Here is a tiny trained network, its code and every weight. The questions are about switching its units off for an input and a target symbol, where a switched-off unit gives its printed mean instead of its output.

import numpy as np


def w(rows, s, z=0):
    codes = np.array(rows[::2]) - 128.0
    scale = np.full(codes.shape[1], s)
    scale[-1] = z or s
    return codes * scale


def f(y):
    return y / 2 * (1 + np.tanh(0.7978845608 * (y + 0.044715 * y**3)))


def softmax(a):
    e = np.exp(a - a.max(-1, keepdims=True))
    return e / e.sum(-1, keepdims=True)


def log_softmax(a):
    a = a - a.max(-1, keepdims=True)
    return a - np.log(np.exp(a).sum(-1, keepdims=True))


def net(x, mask):
    ids = ['ΘΛΞΣΩαβγζπφψ'.index(c) for c in x.split()]
    T = len(ids)
    res = E[ids] + P[:T]
    u = 0
    for l in range(2):
        r = res
        for j in range(2):
            rows = slice(2 * j, 2 * j + 2)
            q, k, v = (r @ M[l][rows].T for M in (Q, K, V))
            z = softmax(np.where(np.tri(T) > 0, q @ k.T / 2**0.5, -1e9)) @ v
            o = O[l][rows]
            res = res + np.where(mask[u + j], z, o[:, -1]) @ o[:, :-1]
        u += 2
        y = f(res @ A[l][:, :-1].T + A[l][:, -1])
        res = res + np.where(mask[u : u + 4], y, B[l][:, -1]) @ B[l][:, :-1]
        u += 4
    return log_softmax(res[-1] @ U[:, :-1].T + U[:, -1])


Q, K, V, O, A, B = {}, {}, {}, {}, {}, {}
E = w([
[191,228,141,116,107,48,182,66,157],'Θ',
[146,49,211,127,182,72,174,59,78],'Λ',
[180,74,108,32,77,91,121,6,81],'Ξ',
[161,113,135,155,54,170,207,170,68],'Σ',
[125,121,191,59,116,63,170,118,165],'Ω',
[157,129,149,104,88,115,123,150,26],'α',
[80,168,150,121,165,203,39,135,106],'β',
[61,192,212,67,107,186,182,113,195],'γ',
[79,116,106,197,150,81,81,145,159],'ζ',
[164,72,133,222,160,225,186,102,200],'π',
[191,102,42,89,130,117,154,154,155],'φ',
[16,162,84,98,122,199,150,31,123],'ψ',
],0.017)
P = w([
[89,140,56,63,196,93,254,200,91],'0',
[92,145,55,199,87,130,110,133,101],'1',
[106,117,48,209,77,139,87,123,136],'2',
[137,99,80,207,69,142,98,117,149],'3',
[154,83,109,219,67,153,72,138,165],'4',
[188,53,135,208,68,159,87,130,178],'5',
[191,46,144,209,50,168,70,145,177],'6',
[198,20,161,209,61,162,65,125,202],'7',
],0.0052)
Q[0] = w([
[164,107,63,183,80,105,147,188,109],'0.h0',
[87,116,177,19,94,74,187,2,166],'0.h0',
[152,151,123,126,89,135,157,86,118],'0.h1',
[94,222,146,154,180,103,67,178,152],'0.h1',
],0.038)
K[0] = w([
[175,8,93,176,56,176,151,144,146],'0.h0',
[155,220,164,4,130,18,223,156,203],'0.h0',
[122,161,115,112,151,140,215,155,83],'0.h1',
[6,64,202,109,97,151,43,114,116],'0.h1',
],0.029)
V[0] = w([
[79,180,84,142,209,121,186,82,67],'0.h0',
[179,220,129,175,123,91,140,81,117],'0.h0',
[63,68,113,98,184,135,137,138,112],'0.h1',
[143,248,130,158,185,111,161,70,92],'0.h1',
],0.012)
O[0] = w([
[181,57,108,111,181,208,157,114,97,143],'0.h0',
[195,85,71,246,127,207,88,168,86,9],'0.h0',
[92,61,136,34,143,127,105,149,115,163],'0.h1',
[160,216,252,101,197,116,88,41,188,83],'0.h1',
],0.0044,0.0014)
A[0] = w([
[9,124,111,202,252,138,174,255,178,55],'0.n0',
[220,90,217,140,76,160,66,209,191,75],'0.n1',
[121,216,131,122,195,116,34,203,172,2],'0.n2',
[119,52,174,168,153,164,18,127,80,74],'0.n3',
],0.0099,0.0068)
B[0] = w([
[136,114,174,122,106,197,2,91,195,192],'0.n0',
[97,140,41,145,154,160,124,74,104,251],'0.n1',
[111,96,142,211,191,124,164,180,135,136],'0.n2',
[155,202,76,125,122,96,142,164,141,201],'0.n3',
],0.0082,0.0023)
Q[1] = w([
[174,254,79,209,178,165,85,115,222],'1.h0',
[78,187,139,99,140,190,108,96,172],'1.h0',
[17,200,138,118,126,208,76,148,170],'1.h1',
[32,46,101,104,78,119,118,151,190],'1.h1',
],0.031)
K[1] = w([
[75,4,140,69,194,170,155,196,129],'1.h0',
[96,147,147,115,143,176,144,165,189],'1.h0',
[221,195,188,114,63,120,176,112,136],'1.h1',
[97,191,103,221,44,93,165,152,88],'1.h1',
],0.036)
V[1] = w([
[94,15,218,131,86,116,150,138,20],'1.h0',
[195,52,113,127,221,50,170,131,217],'1.h0',
[229,254,76,155,116,74,195,24,168],'1.h1',
[220,127,188,142,63,121,105,166,188],'1.h1',
],0.0082)
O[1] = w([
[103,102,153,205,60,90,155,118,58,254],'1.h0',
[56,1,168,65,146,88,142,169,143,90],'1.h0',
[204,164,103,103,148,99,209,92,125,96],'1.h1',
[239,108,163,149,99,98,100,165,153,13],'1.h1',
],0.0054,0.004)
A[1] = w([
[143,192,151,113,131,175,157,169,164,2],'1.n0',
[88,229,158,72,107,29,59,227,47,76],'1.n1',
[60,186,158,123,99,150,142,246,146,45],'1.n2',
[126,145,152,32,89,155,124,144,13,18],'1.n3',
],0.013,0.006)
B[1] = w([
[165,109,134,71,149,125,52,97,92,204],'1.n0',
[121,151,71,240,222,48,219,94,217,243],'1.n1',
[210,177,188,32,88,163,106,198,88,222],'1.n2',
[255,201,99,230,71,144,58,76,156,254],'1.n3',
],0.0085,0.0033)
U = w([
[171,126,118,122,173,132,99,130,90,47],'Θ',
[109,94,186,158,176,126,106,120,2,220],'Λ',
[148,99,117,124,79,106,81,78,92,2],'Ξ',
[151,143,166,157,90,180,165,164,67,96],'Σ',
[107,147,171,119,93,88,163,108,167,177],'Ω',
[138,156,135,176,129,123,109,133,101,56],'α',
[104,170,147,156,198,147,98,214,79,198],'β',
[135,166,180,99,100,144,108,141,117,136],'γ',
[105,126,134,151,137,110,14,156,106,127],'ζ',
[145,87,169,165,120,201,140,145,160,77],'π',
[148,97,51,102,125,136,124,194,90,208],'φ',
[54,174,100,125,139,164,119,106,82,156],'ψ',
],0.0067,0.004)

Each question gives the input, a string of symbols that net reads in full, and the target symbol t.
The units are the heads (2 rows each of Q, K, V and O) and the neurons (one row each of A and B). Each row of codes is followed by its name. A weight is (code - 128) times the scale printed after its matrix; where a second scale follows, it is the last column's (O, A, B and U).
mask holds one flag per unit, layer by layer, with each layer's heads first. A switched-off unit (its flag False) gives its mean, the last column of its rows in O or B, instead of its output. The means were averaged over made-up inputs and are rounded, as every weight is.
A unit's drop is (log p(t) with every unit on - log p(t) with that unit switched off) / (log p(t) with every unit on - log p(t) with every unit switched off).
The circuit of an input: a set's keep is (log p(t) with only the set's units on - log p(t) with every unit switched off) / (log p(t) with every unit on - log p(t) with every unit switched off). Starting from all 12 units, units are removed one at a time, each time the one whose removal leaves the highest keep (on an exact tie, the one counted first), for as long as the keep stays at least 0.8.
circuit, biggest first: the units of the circuit, biggest drop first
most important unit: the unit with the biggest drop
top k neurons: the k neurons with the biggest drops, biggest first
k most important neurons of layer l: the k neurons of layer l with the biggest drops, biggest first
heads that matter: for each layer, one digit per head in row order, 1 if its drop is at least 0.15 and else 0, layers parted by /
drop when u is switched off: that unit's drop, to one decimal
input Θ γ Σ Σ, target Θ: heads that matter -> 11 / 11
input Θ Ξ Λ Ω, target Θ: most important unit -> 0.h1
input Θ Ω ψ, target Θ: top 2 neurons -> [1.n0, 0.n1]
input Ω Λ Ω φ π Ω Θ ψ, target Ω: circuit, biggest first -> [0.h1, 1.h1, 1.h0]
input φ ψ Ξ α Θ Ω Ω, target φ: circuit, biggest first -> [0.h0, 0.n1, 1.h0]
input ψ Σ ζ ψ γ Θ Ω, target ψ: heads that matter -> 10 / 01
input Θ Λ α Σ β Σ, target Θ: top 2 neurons -> [0.n3, 1.n0]
input ψ γ π ψ β, target β: top 2 neurons -> [0.n3, 0.n2]
input Ω γ Θ Λ Ω φ, target Ω: circuit, biggest first -> [0.h1, 0.h0]
input φ Θ Ω φ φ Ξ, target φ: circuit, biggest first -> [0.h0, 0.n3, 1.h0]
input Θ π φ γ, target Θ: circuit, biggest first -> [1.h1, 0.h1, 1.n0, 1.h0]
input ψ ψ γ, target γ: 3 most important neurons of layer 1 -> [1.n2, 1.n0, 1.n1]
input φ φ ψ Ξ Λ Ω Ω γ, target γ: circuit, biggest first -> [0.h0, 1.n2]
input ψ π Θ, target ψ: circuit, biggest first -> [1.h1]
input ψ ζ Ξ Ξ β, target β: heads that matter -> 10 / 00
input φ Ω π Θ γ Ω, target φ: 2 most important neurons of layer 0 -> [0.n1, 0.n3]
input Θ α α ψ β Λ Ω Ξ, target Θ: top 2 neurons -> [0.n1, 0.n3]
input Θ Ω π α Ω, target Θ: drop when 0.h0 is switched off -> 0.3
input Ω Ξ Θ φ, target Ω: drop when 0.h1 is switched off -> 0.6
input ζ Ω ψ ψ Ω φ Ξ α, target α: drop when 1.n1 is switched off -> 0.5
input Θ ψ Σ ψ Ω Ξ, target Θ: top neuron -> [0.n1]
